Here is a tiny trained network, its code and every weight. The questions are about switching its units off for an input and a target symbol, where a switched-off unit gives its printed mean instead of its output.

import numpy as np


def w(rows, s, z=0):
    codes = np.array(rows[::2]) - 128.0
    scale = np.full(codes.shape[1], s)
    scale[-1] = z or s
    return codes * scale


def norm(h):
    return h / np.sqrt((h * h).mean(-1, keepdims=True) + 1e-5)


def f(y):
    return y / 2 * (1 + np.tanh(0.7978845608 * (y + 0.044715 * y**3)))


def softmax(a):
    e = np.exp(a - a.max(-1, keepdims=True))
    return e / e.sum(-1, keepdims=True)


def log_softmax(a):
    a = a - a.max(-1, keepdims=True)
    return a - np.log(np.exp(a).sum(-1, keepdims=True))


def net(x, mask):
    ids = ['βδελμπ'.index(c) for c in x.split()]
    T = len(ids)
    res = E[ids] + P[:T]
    u = 0
    for l in range(2):
        q, k, v = (norm(res) @ M[l].T for M in (Q, K, V))
        z = softmax(np.where(np.tri(T) > 0, q @ k.T / 2**0.5, -1e9)) @ v
        res = res + np.where(mask[u], z, O[l][:, -1]) @ O[l][:, :-1]
        u += 1
        y = f(norm(res) @ A[l][:, :-1].T + A[l][:, -1])
        res = res + np.where(mask[u : u + 8], y, B[l][:, -1]) @ B[l][:, :-1]
        u += 8
    return log_softmax(norm(res)[-1] @ U[:, :-1].T + U[:, -1])


Q, K, V, O, A, B = {}, {}, {}, {}, {}, {}
E = w([
[77,2,210],'β',
[143,57,90],'δ',
[17,192,100],'ε',
[121,125,174],'λ',
[63,75,198],'μ',
[182,68,129],'π',
],0.012)
P = w([
[159,255,78],'0',
[135,75,121],'1',
[138,90,125],'2',
[131,81,112],'3',
[132,86,110],'4',
[131,89,111],'5',
[127,82,112],'6',
[127,85,111],'7',
[126,83,109],'8',
[127,87,112],'9',
[126,79,112],'10',
[128,77,112],'11',
],0.0064)
Q[0] = w([
[130,124,32],'0.h0',
[98,2,248],'0.h0',
],0.0082)
K[0] = w([
[192,99,233],'0.h0',
[49,254,94],'0.h0',
],0.011)
V[0] = w([
[140,217,85],'0.h0',
[58,253,193],'0.h0',
],0.0052)
O[0] = w([
[171,254,156,110],'0.h0',
[94,134,210,252],'0.h0',
],0.0089,0.0016)
A[0] = w([
[208,114,161,65],'0.n0',
[1,100,185,127],'0.n1',
[162,94,20,147],'0.n2',
[99,141,136,100],'0.n3',
[148,92,4,131],'0.n4',
[178,242,199,148],'0.n5',
[226,104,182,129],'0.n6',
[153,190,214,2],'0.n7',
],0.0079,0.0049)
B[0] = w([
[142,48,113,121],'0.n0',
[56,157,82,253],'0.n1',
[48,145,184,165],'0.n2',
[80,181,132,122],'0.n3',
[57,146,190,170],'0.n4',
[187,22,94,141],'0.n5',
[69,51,168,162],'0.n6',
[207,127,255,121],'0.n7',
],0.0065,0.0057)
Q[1] = w([
[160,161,111],'1.h0',
[56,8,135],'1.h0',
],0.015)
K[1] = w([
[186,8,143],'1.h0',
[157,228,82],'1.h0',
],0.013)
V[1] = w([
[119,221,137],'1.h0',
[168,131,2],'1.h0',
],0.0096)
O[1] = w([
[129,169,63,252],'1.h0',
[202,2,101,134],'1.h0',
],0.011,0.0032)
A[1] = w([
[68,64,108,87],'1.n0',
[184,59,69,233],'1.n1',
[105,173,206,175],'1.n2',
[68,91,2,211],'1.n3',
[88,102,135,5],'1.n4',
[104,210,112,99],'1.n5',
[201,18,128,13],'1.n6',
[184,204,60,37],'1.n7',
],0.0085,0.0033)
B[1] = w([
[103,104,71,210],'1.n0',
[183,155,146,181],'1.n1',
[193,156,126,167],'1.n2',
[154,144,75,255],'1.n3',
[104,89,125,133],'1.n4',
[137,71,184,137],'1.n5',
[181,172,194,164],'1.n6',
[157,2,133,115],'1.n7',
],0.01,0.006)
U = w([
[57,85,175,136],'β',
[190,123,26,3],'δ',
[122,250,76,218],'ε',
[111,222,214,195],'λ',
[52,228,193,15],'μ',
[190,85,137,176],'π',
],0.015,0.0034)

Each question gives the input, a string of symbols that net reads in full, and the target symbol t.
The units are the heads (2 rows each of Q, K, V and O) and the neurons (one row each of A and B). Each row of codes is followed by its name. A weight is (code - 128) times the scale printed after its matrix; where a second scale follows, it is the last column's (O, A, B and U).
mask holds one flag per unit, layer by layer, with each layer's heads first. A switched-off unit (its flag False) gives its mean, the last column of its rows in O or B, instead of its output. The means were averaged over made-up inputs and are rounded, as every weight is.
A unit's drop is (log p(t) with every unit on - log p(t) with that unit switched off) / (log p(t) with every unit on - log p(t) with every unit switched off).
The circuit of an input: a set's keep is (log p(t) with only the set's units on - log p(t) with every unit switched off) / (log p(t) with every unit on - log p(t) with every unit switched off). Starting from the 12 units with the biggest drops (on a tie, the unit counted first), units are removed one at a time, each time the one whose removal leaves the highest keep (on an exact tie, the one counted first), for as long as the keep stays at least 0.8.
units of the circuit, in order: the units of the circuit, biggest drop first
k most important neurons: the k neurons with the biggest drops, biggest first
top k neurons in layer l: the k neurons of layer l with the biggest drops, biggest first
drop when u is switched off: that unit's drop, to one decimal
input μ μ β β β π λ λ β, target μ: units of the circuit, in order : 1.h0
input π β β β π π μ β π δ β, target π: top 2 neurons in layer 0 : 0.n5, 0.n7
input δ μ λ λ, target δ: units of the circuit, in order : 0.h0, 1.h0
input λ β β λ β, target λ: units of the circuit, in order : 0.h0, 1.h0
input β μ β λ, target β: units of the circuit, in order : 0.h0, 1.h0
input π ε δ π π ε β π μ λ, target π: 2 most important neurons : 0.n7, 0.n5
input π λ π β δ, target π: units of the circuit, in order : 1.h0, 1.n6
input λ β ε β β π β ε λ ε β λ, target λ: top 3 neurons in layer 0 : 0.n7, 0.n4, 0.n2
input π π β π, target π: top 2 neurons in layer 0 : 0.n5, 0.n1
input β π π δ ε β β λ π, target π: 2 most important neurons : 0.n6, 0.n1
input β π π β π, target β: 2 most important neurons : 0.n2, 0.n4
input δ ε ε, target δ: 2 most important neurons : 1.n7, 0.n6
input μ μ δ β δ π, target μ: drop when 0.n2 is switched off : 0.0
input β π β β π λ β β μ δ μ δ, target β: drop when 1.h0 is switched off : 0.7
input ε ε δ λ β β λ ε λ, target λ: drop when 1.n0 is switched off : 0.6
input β π β π δ λ β β β β λ, target β: drop when 0.h0 is switched off : 1.2
input ε ε λ δ π π β μ, target ε: most important neuron : 0.n1
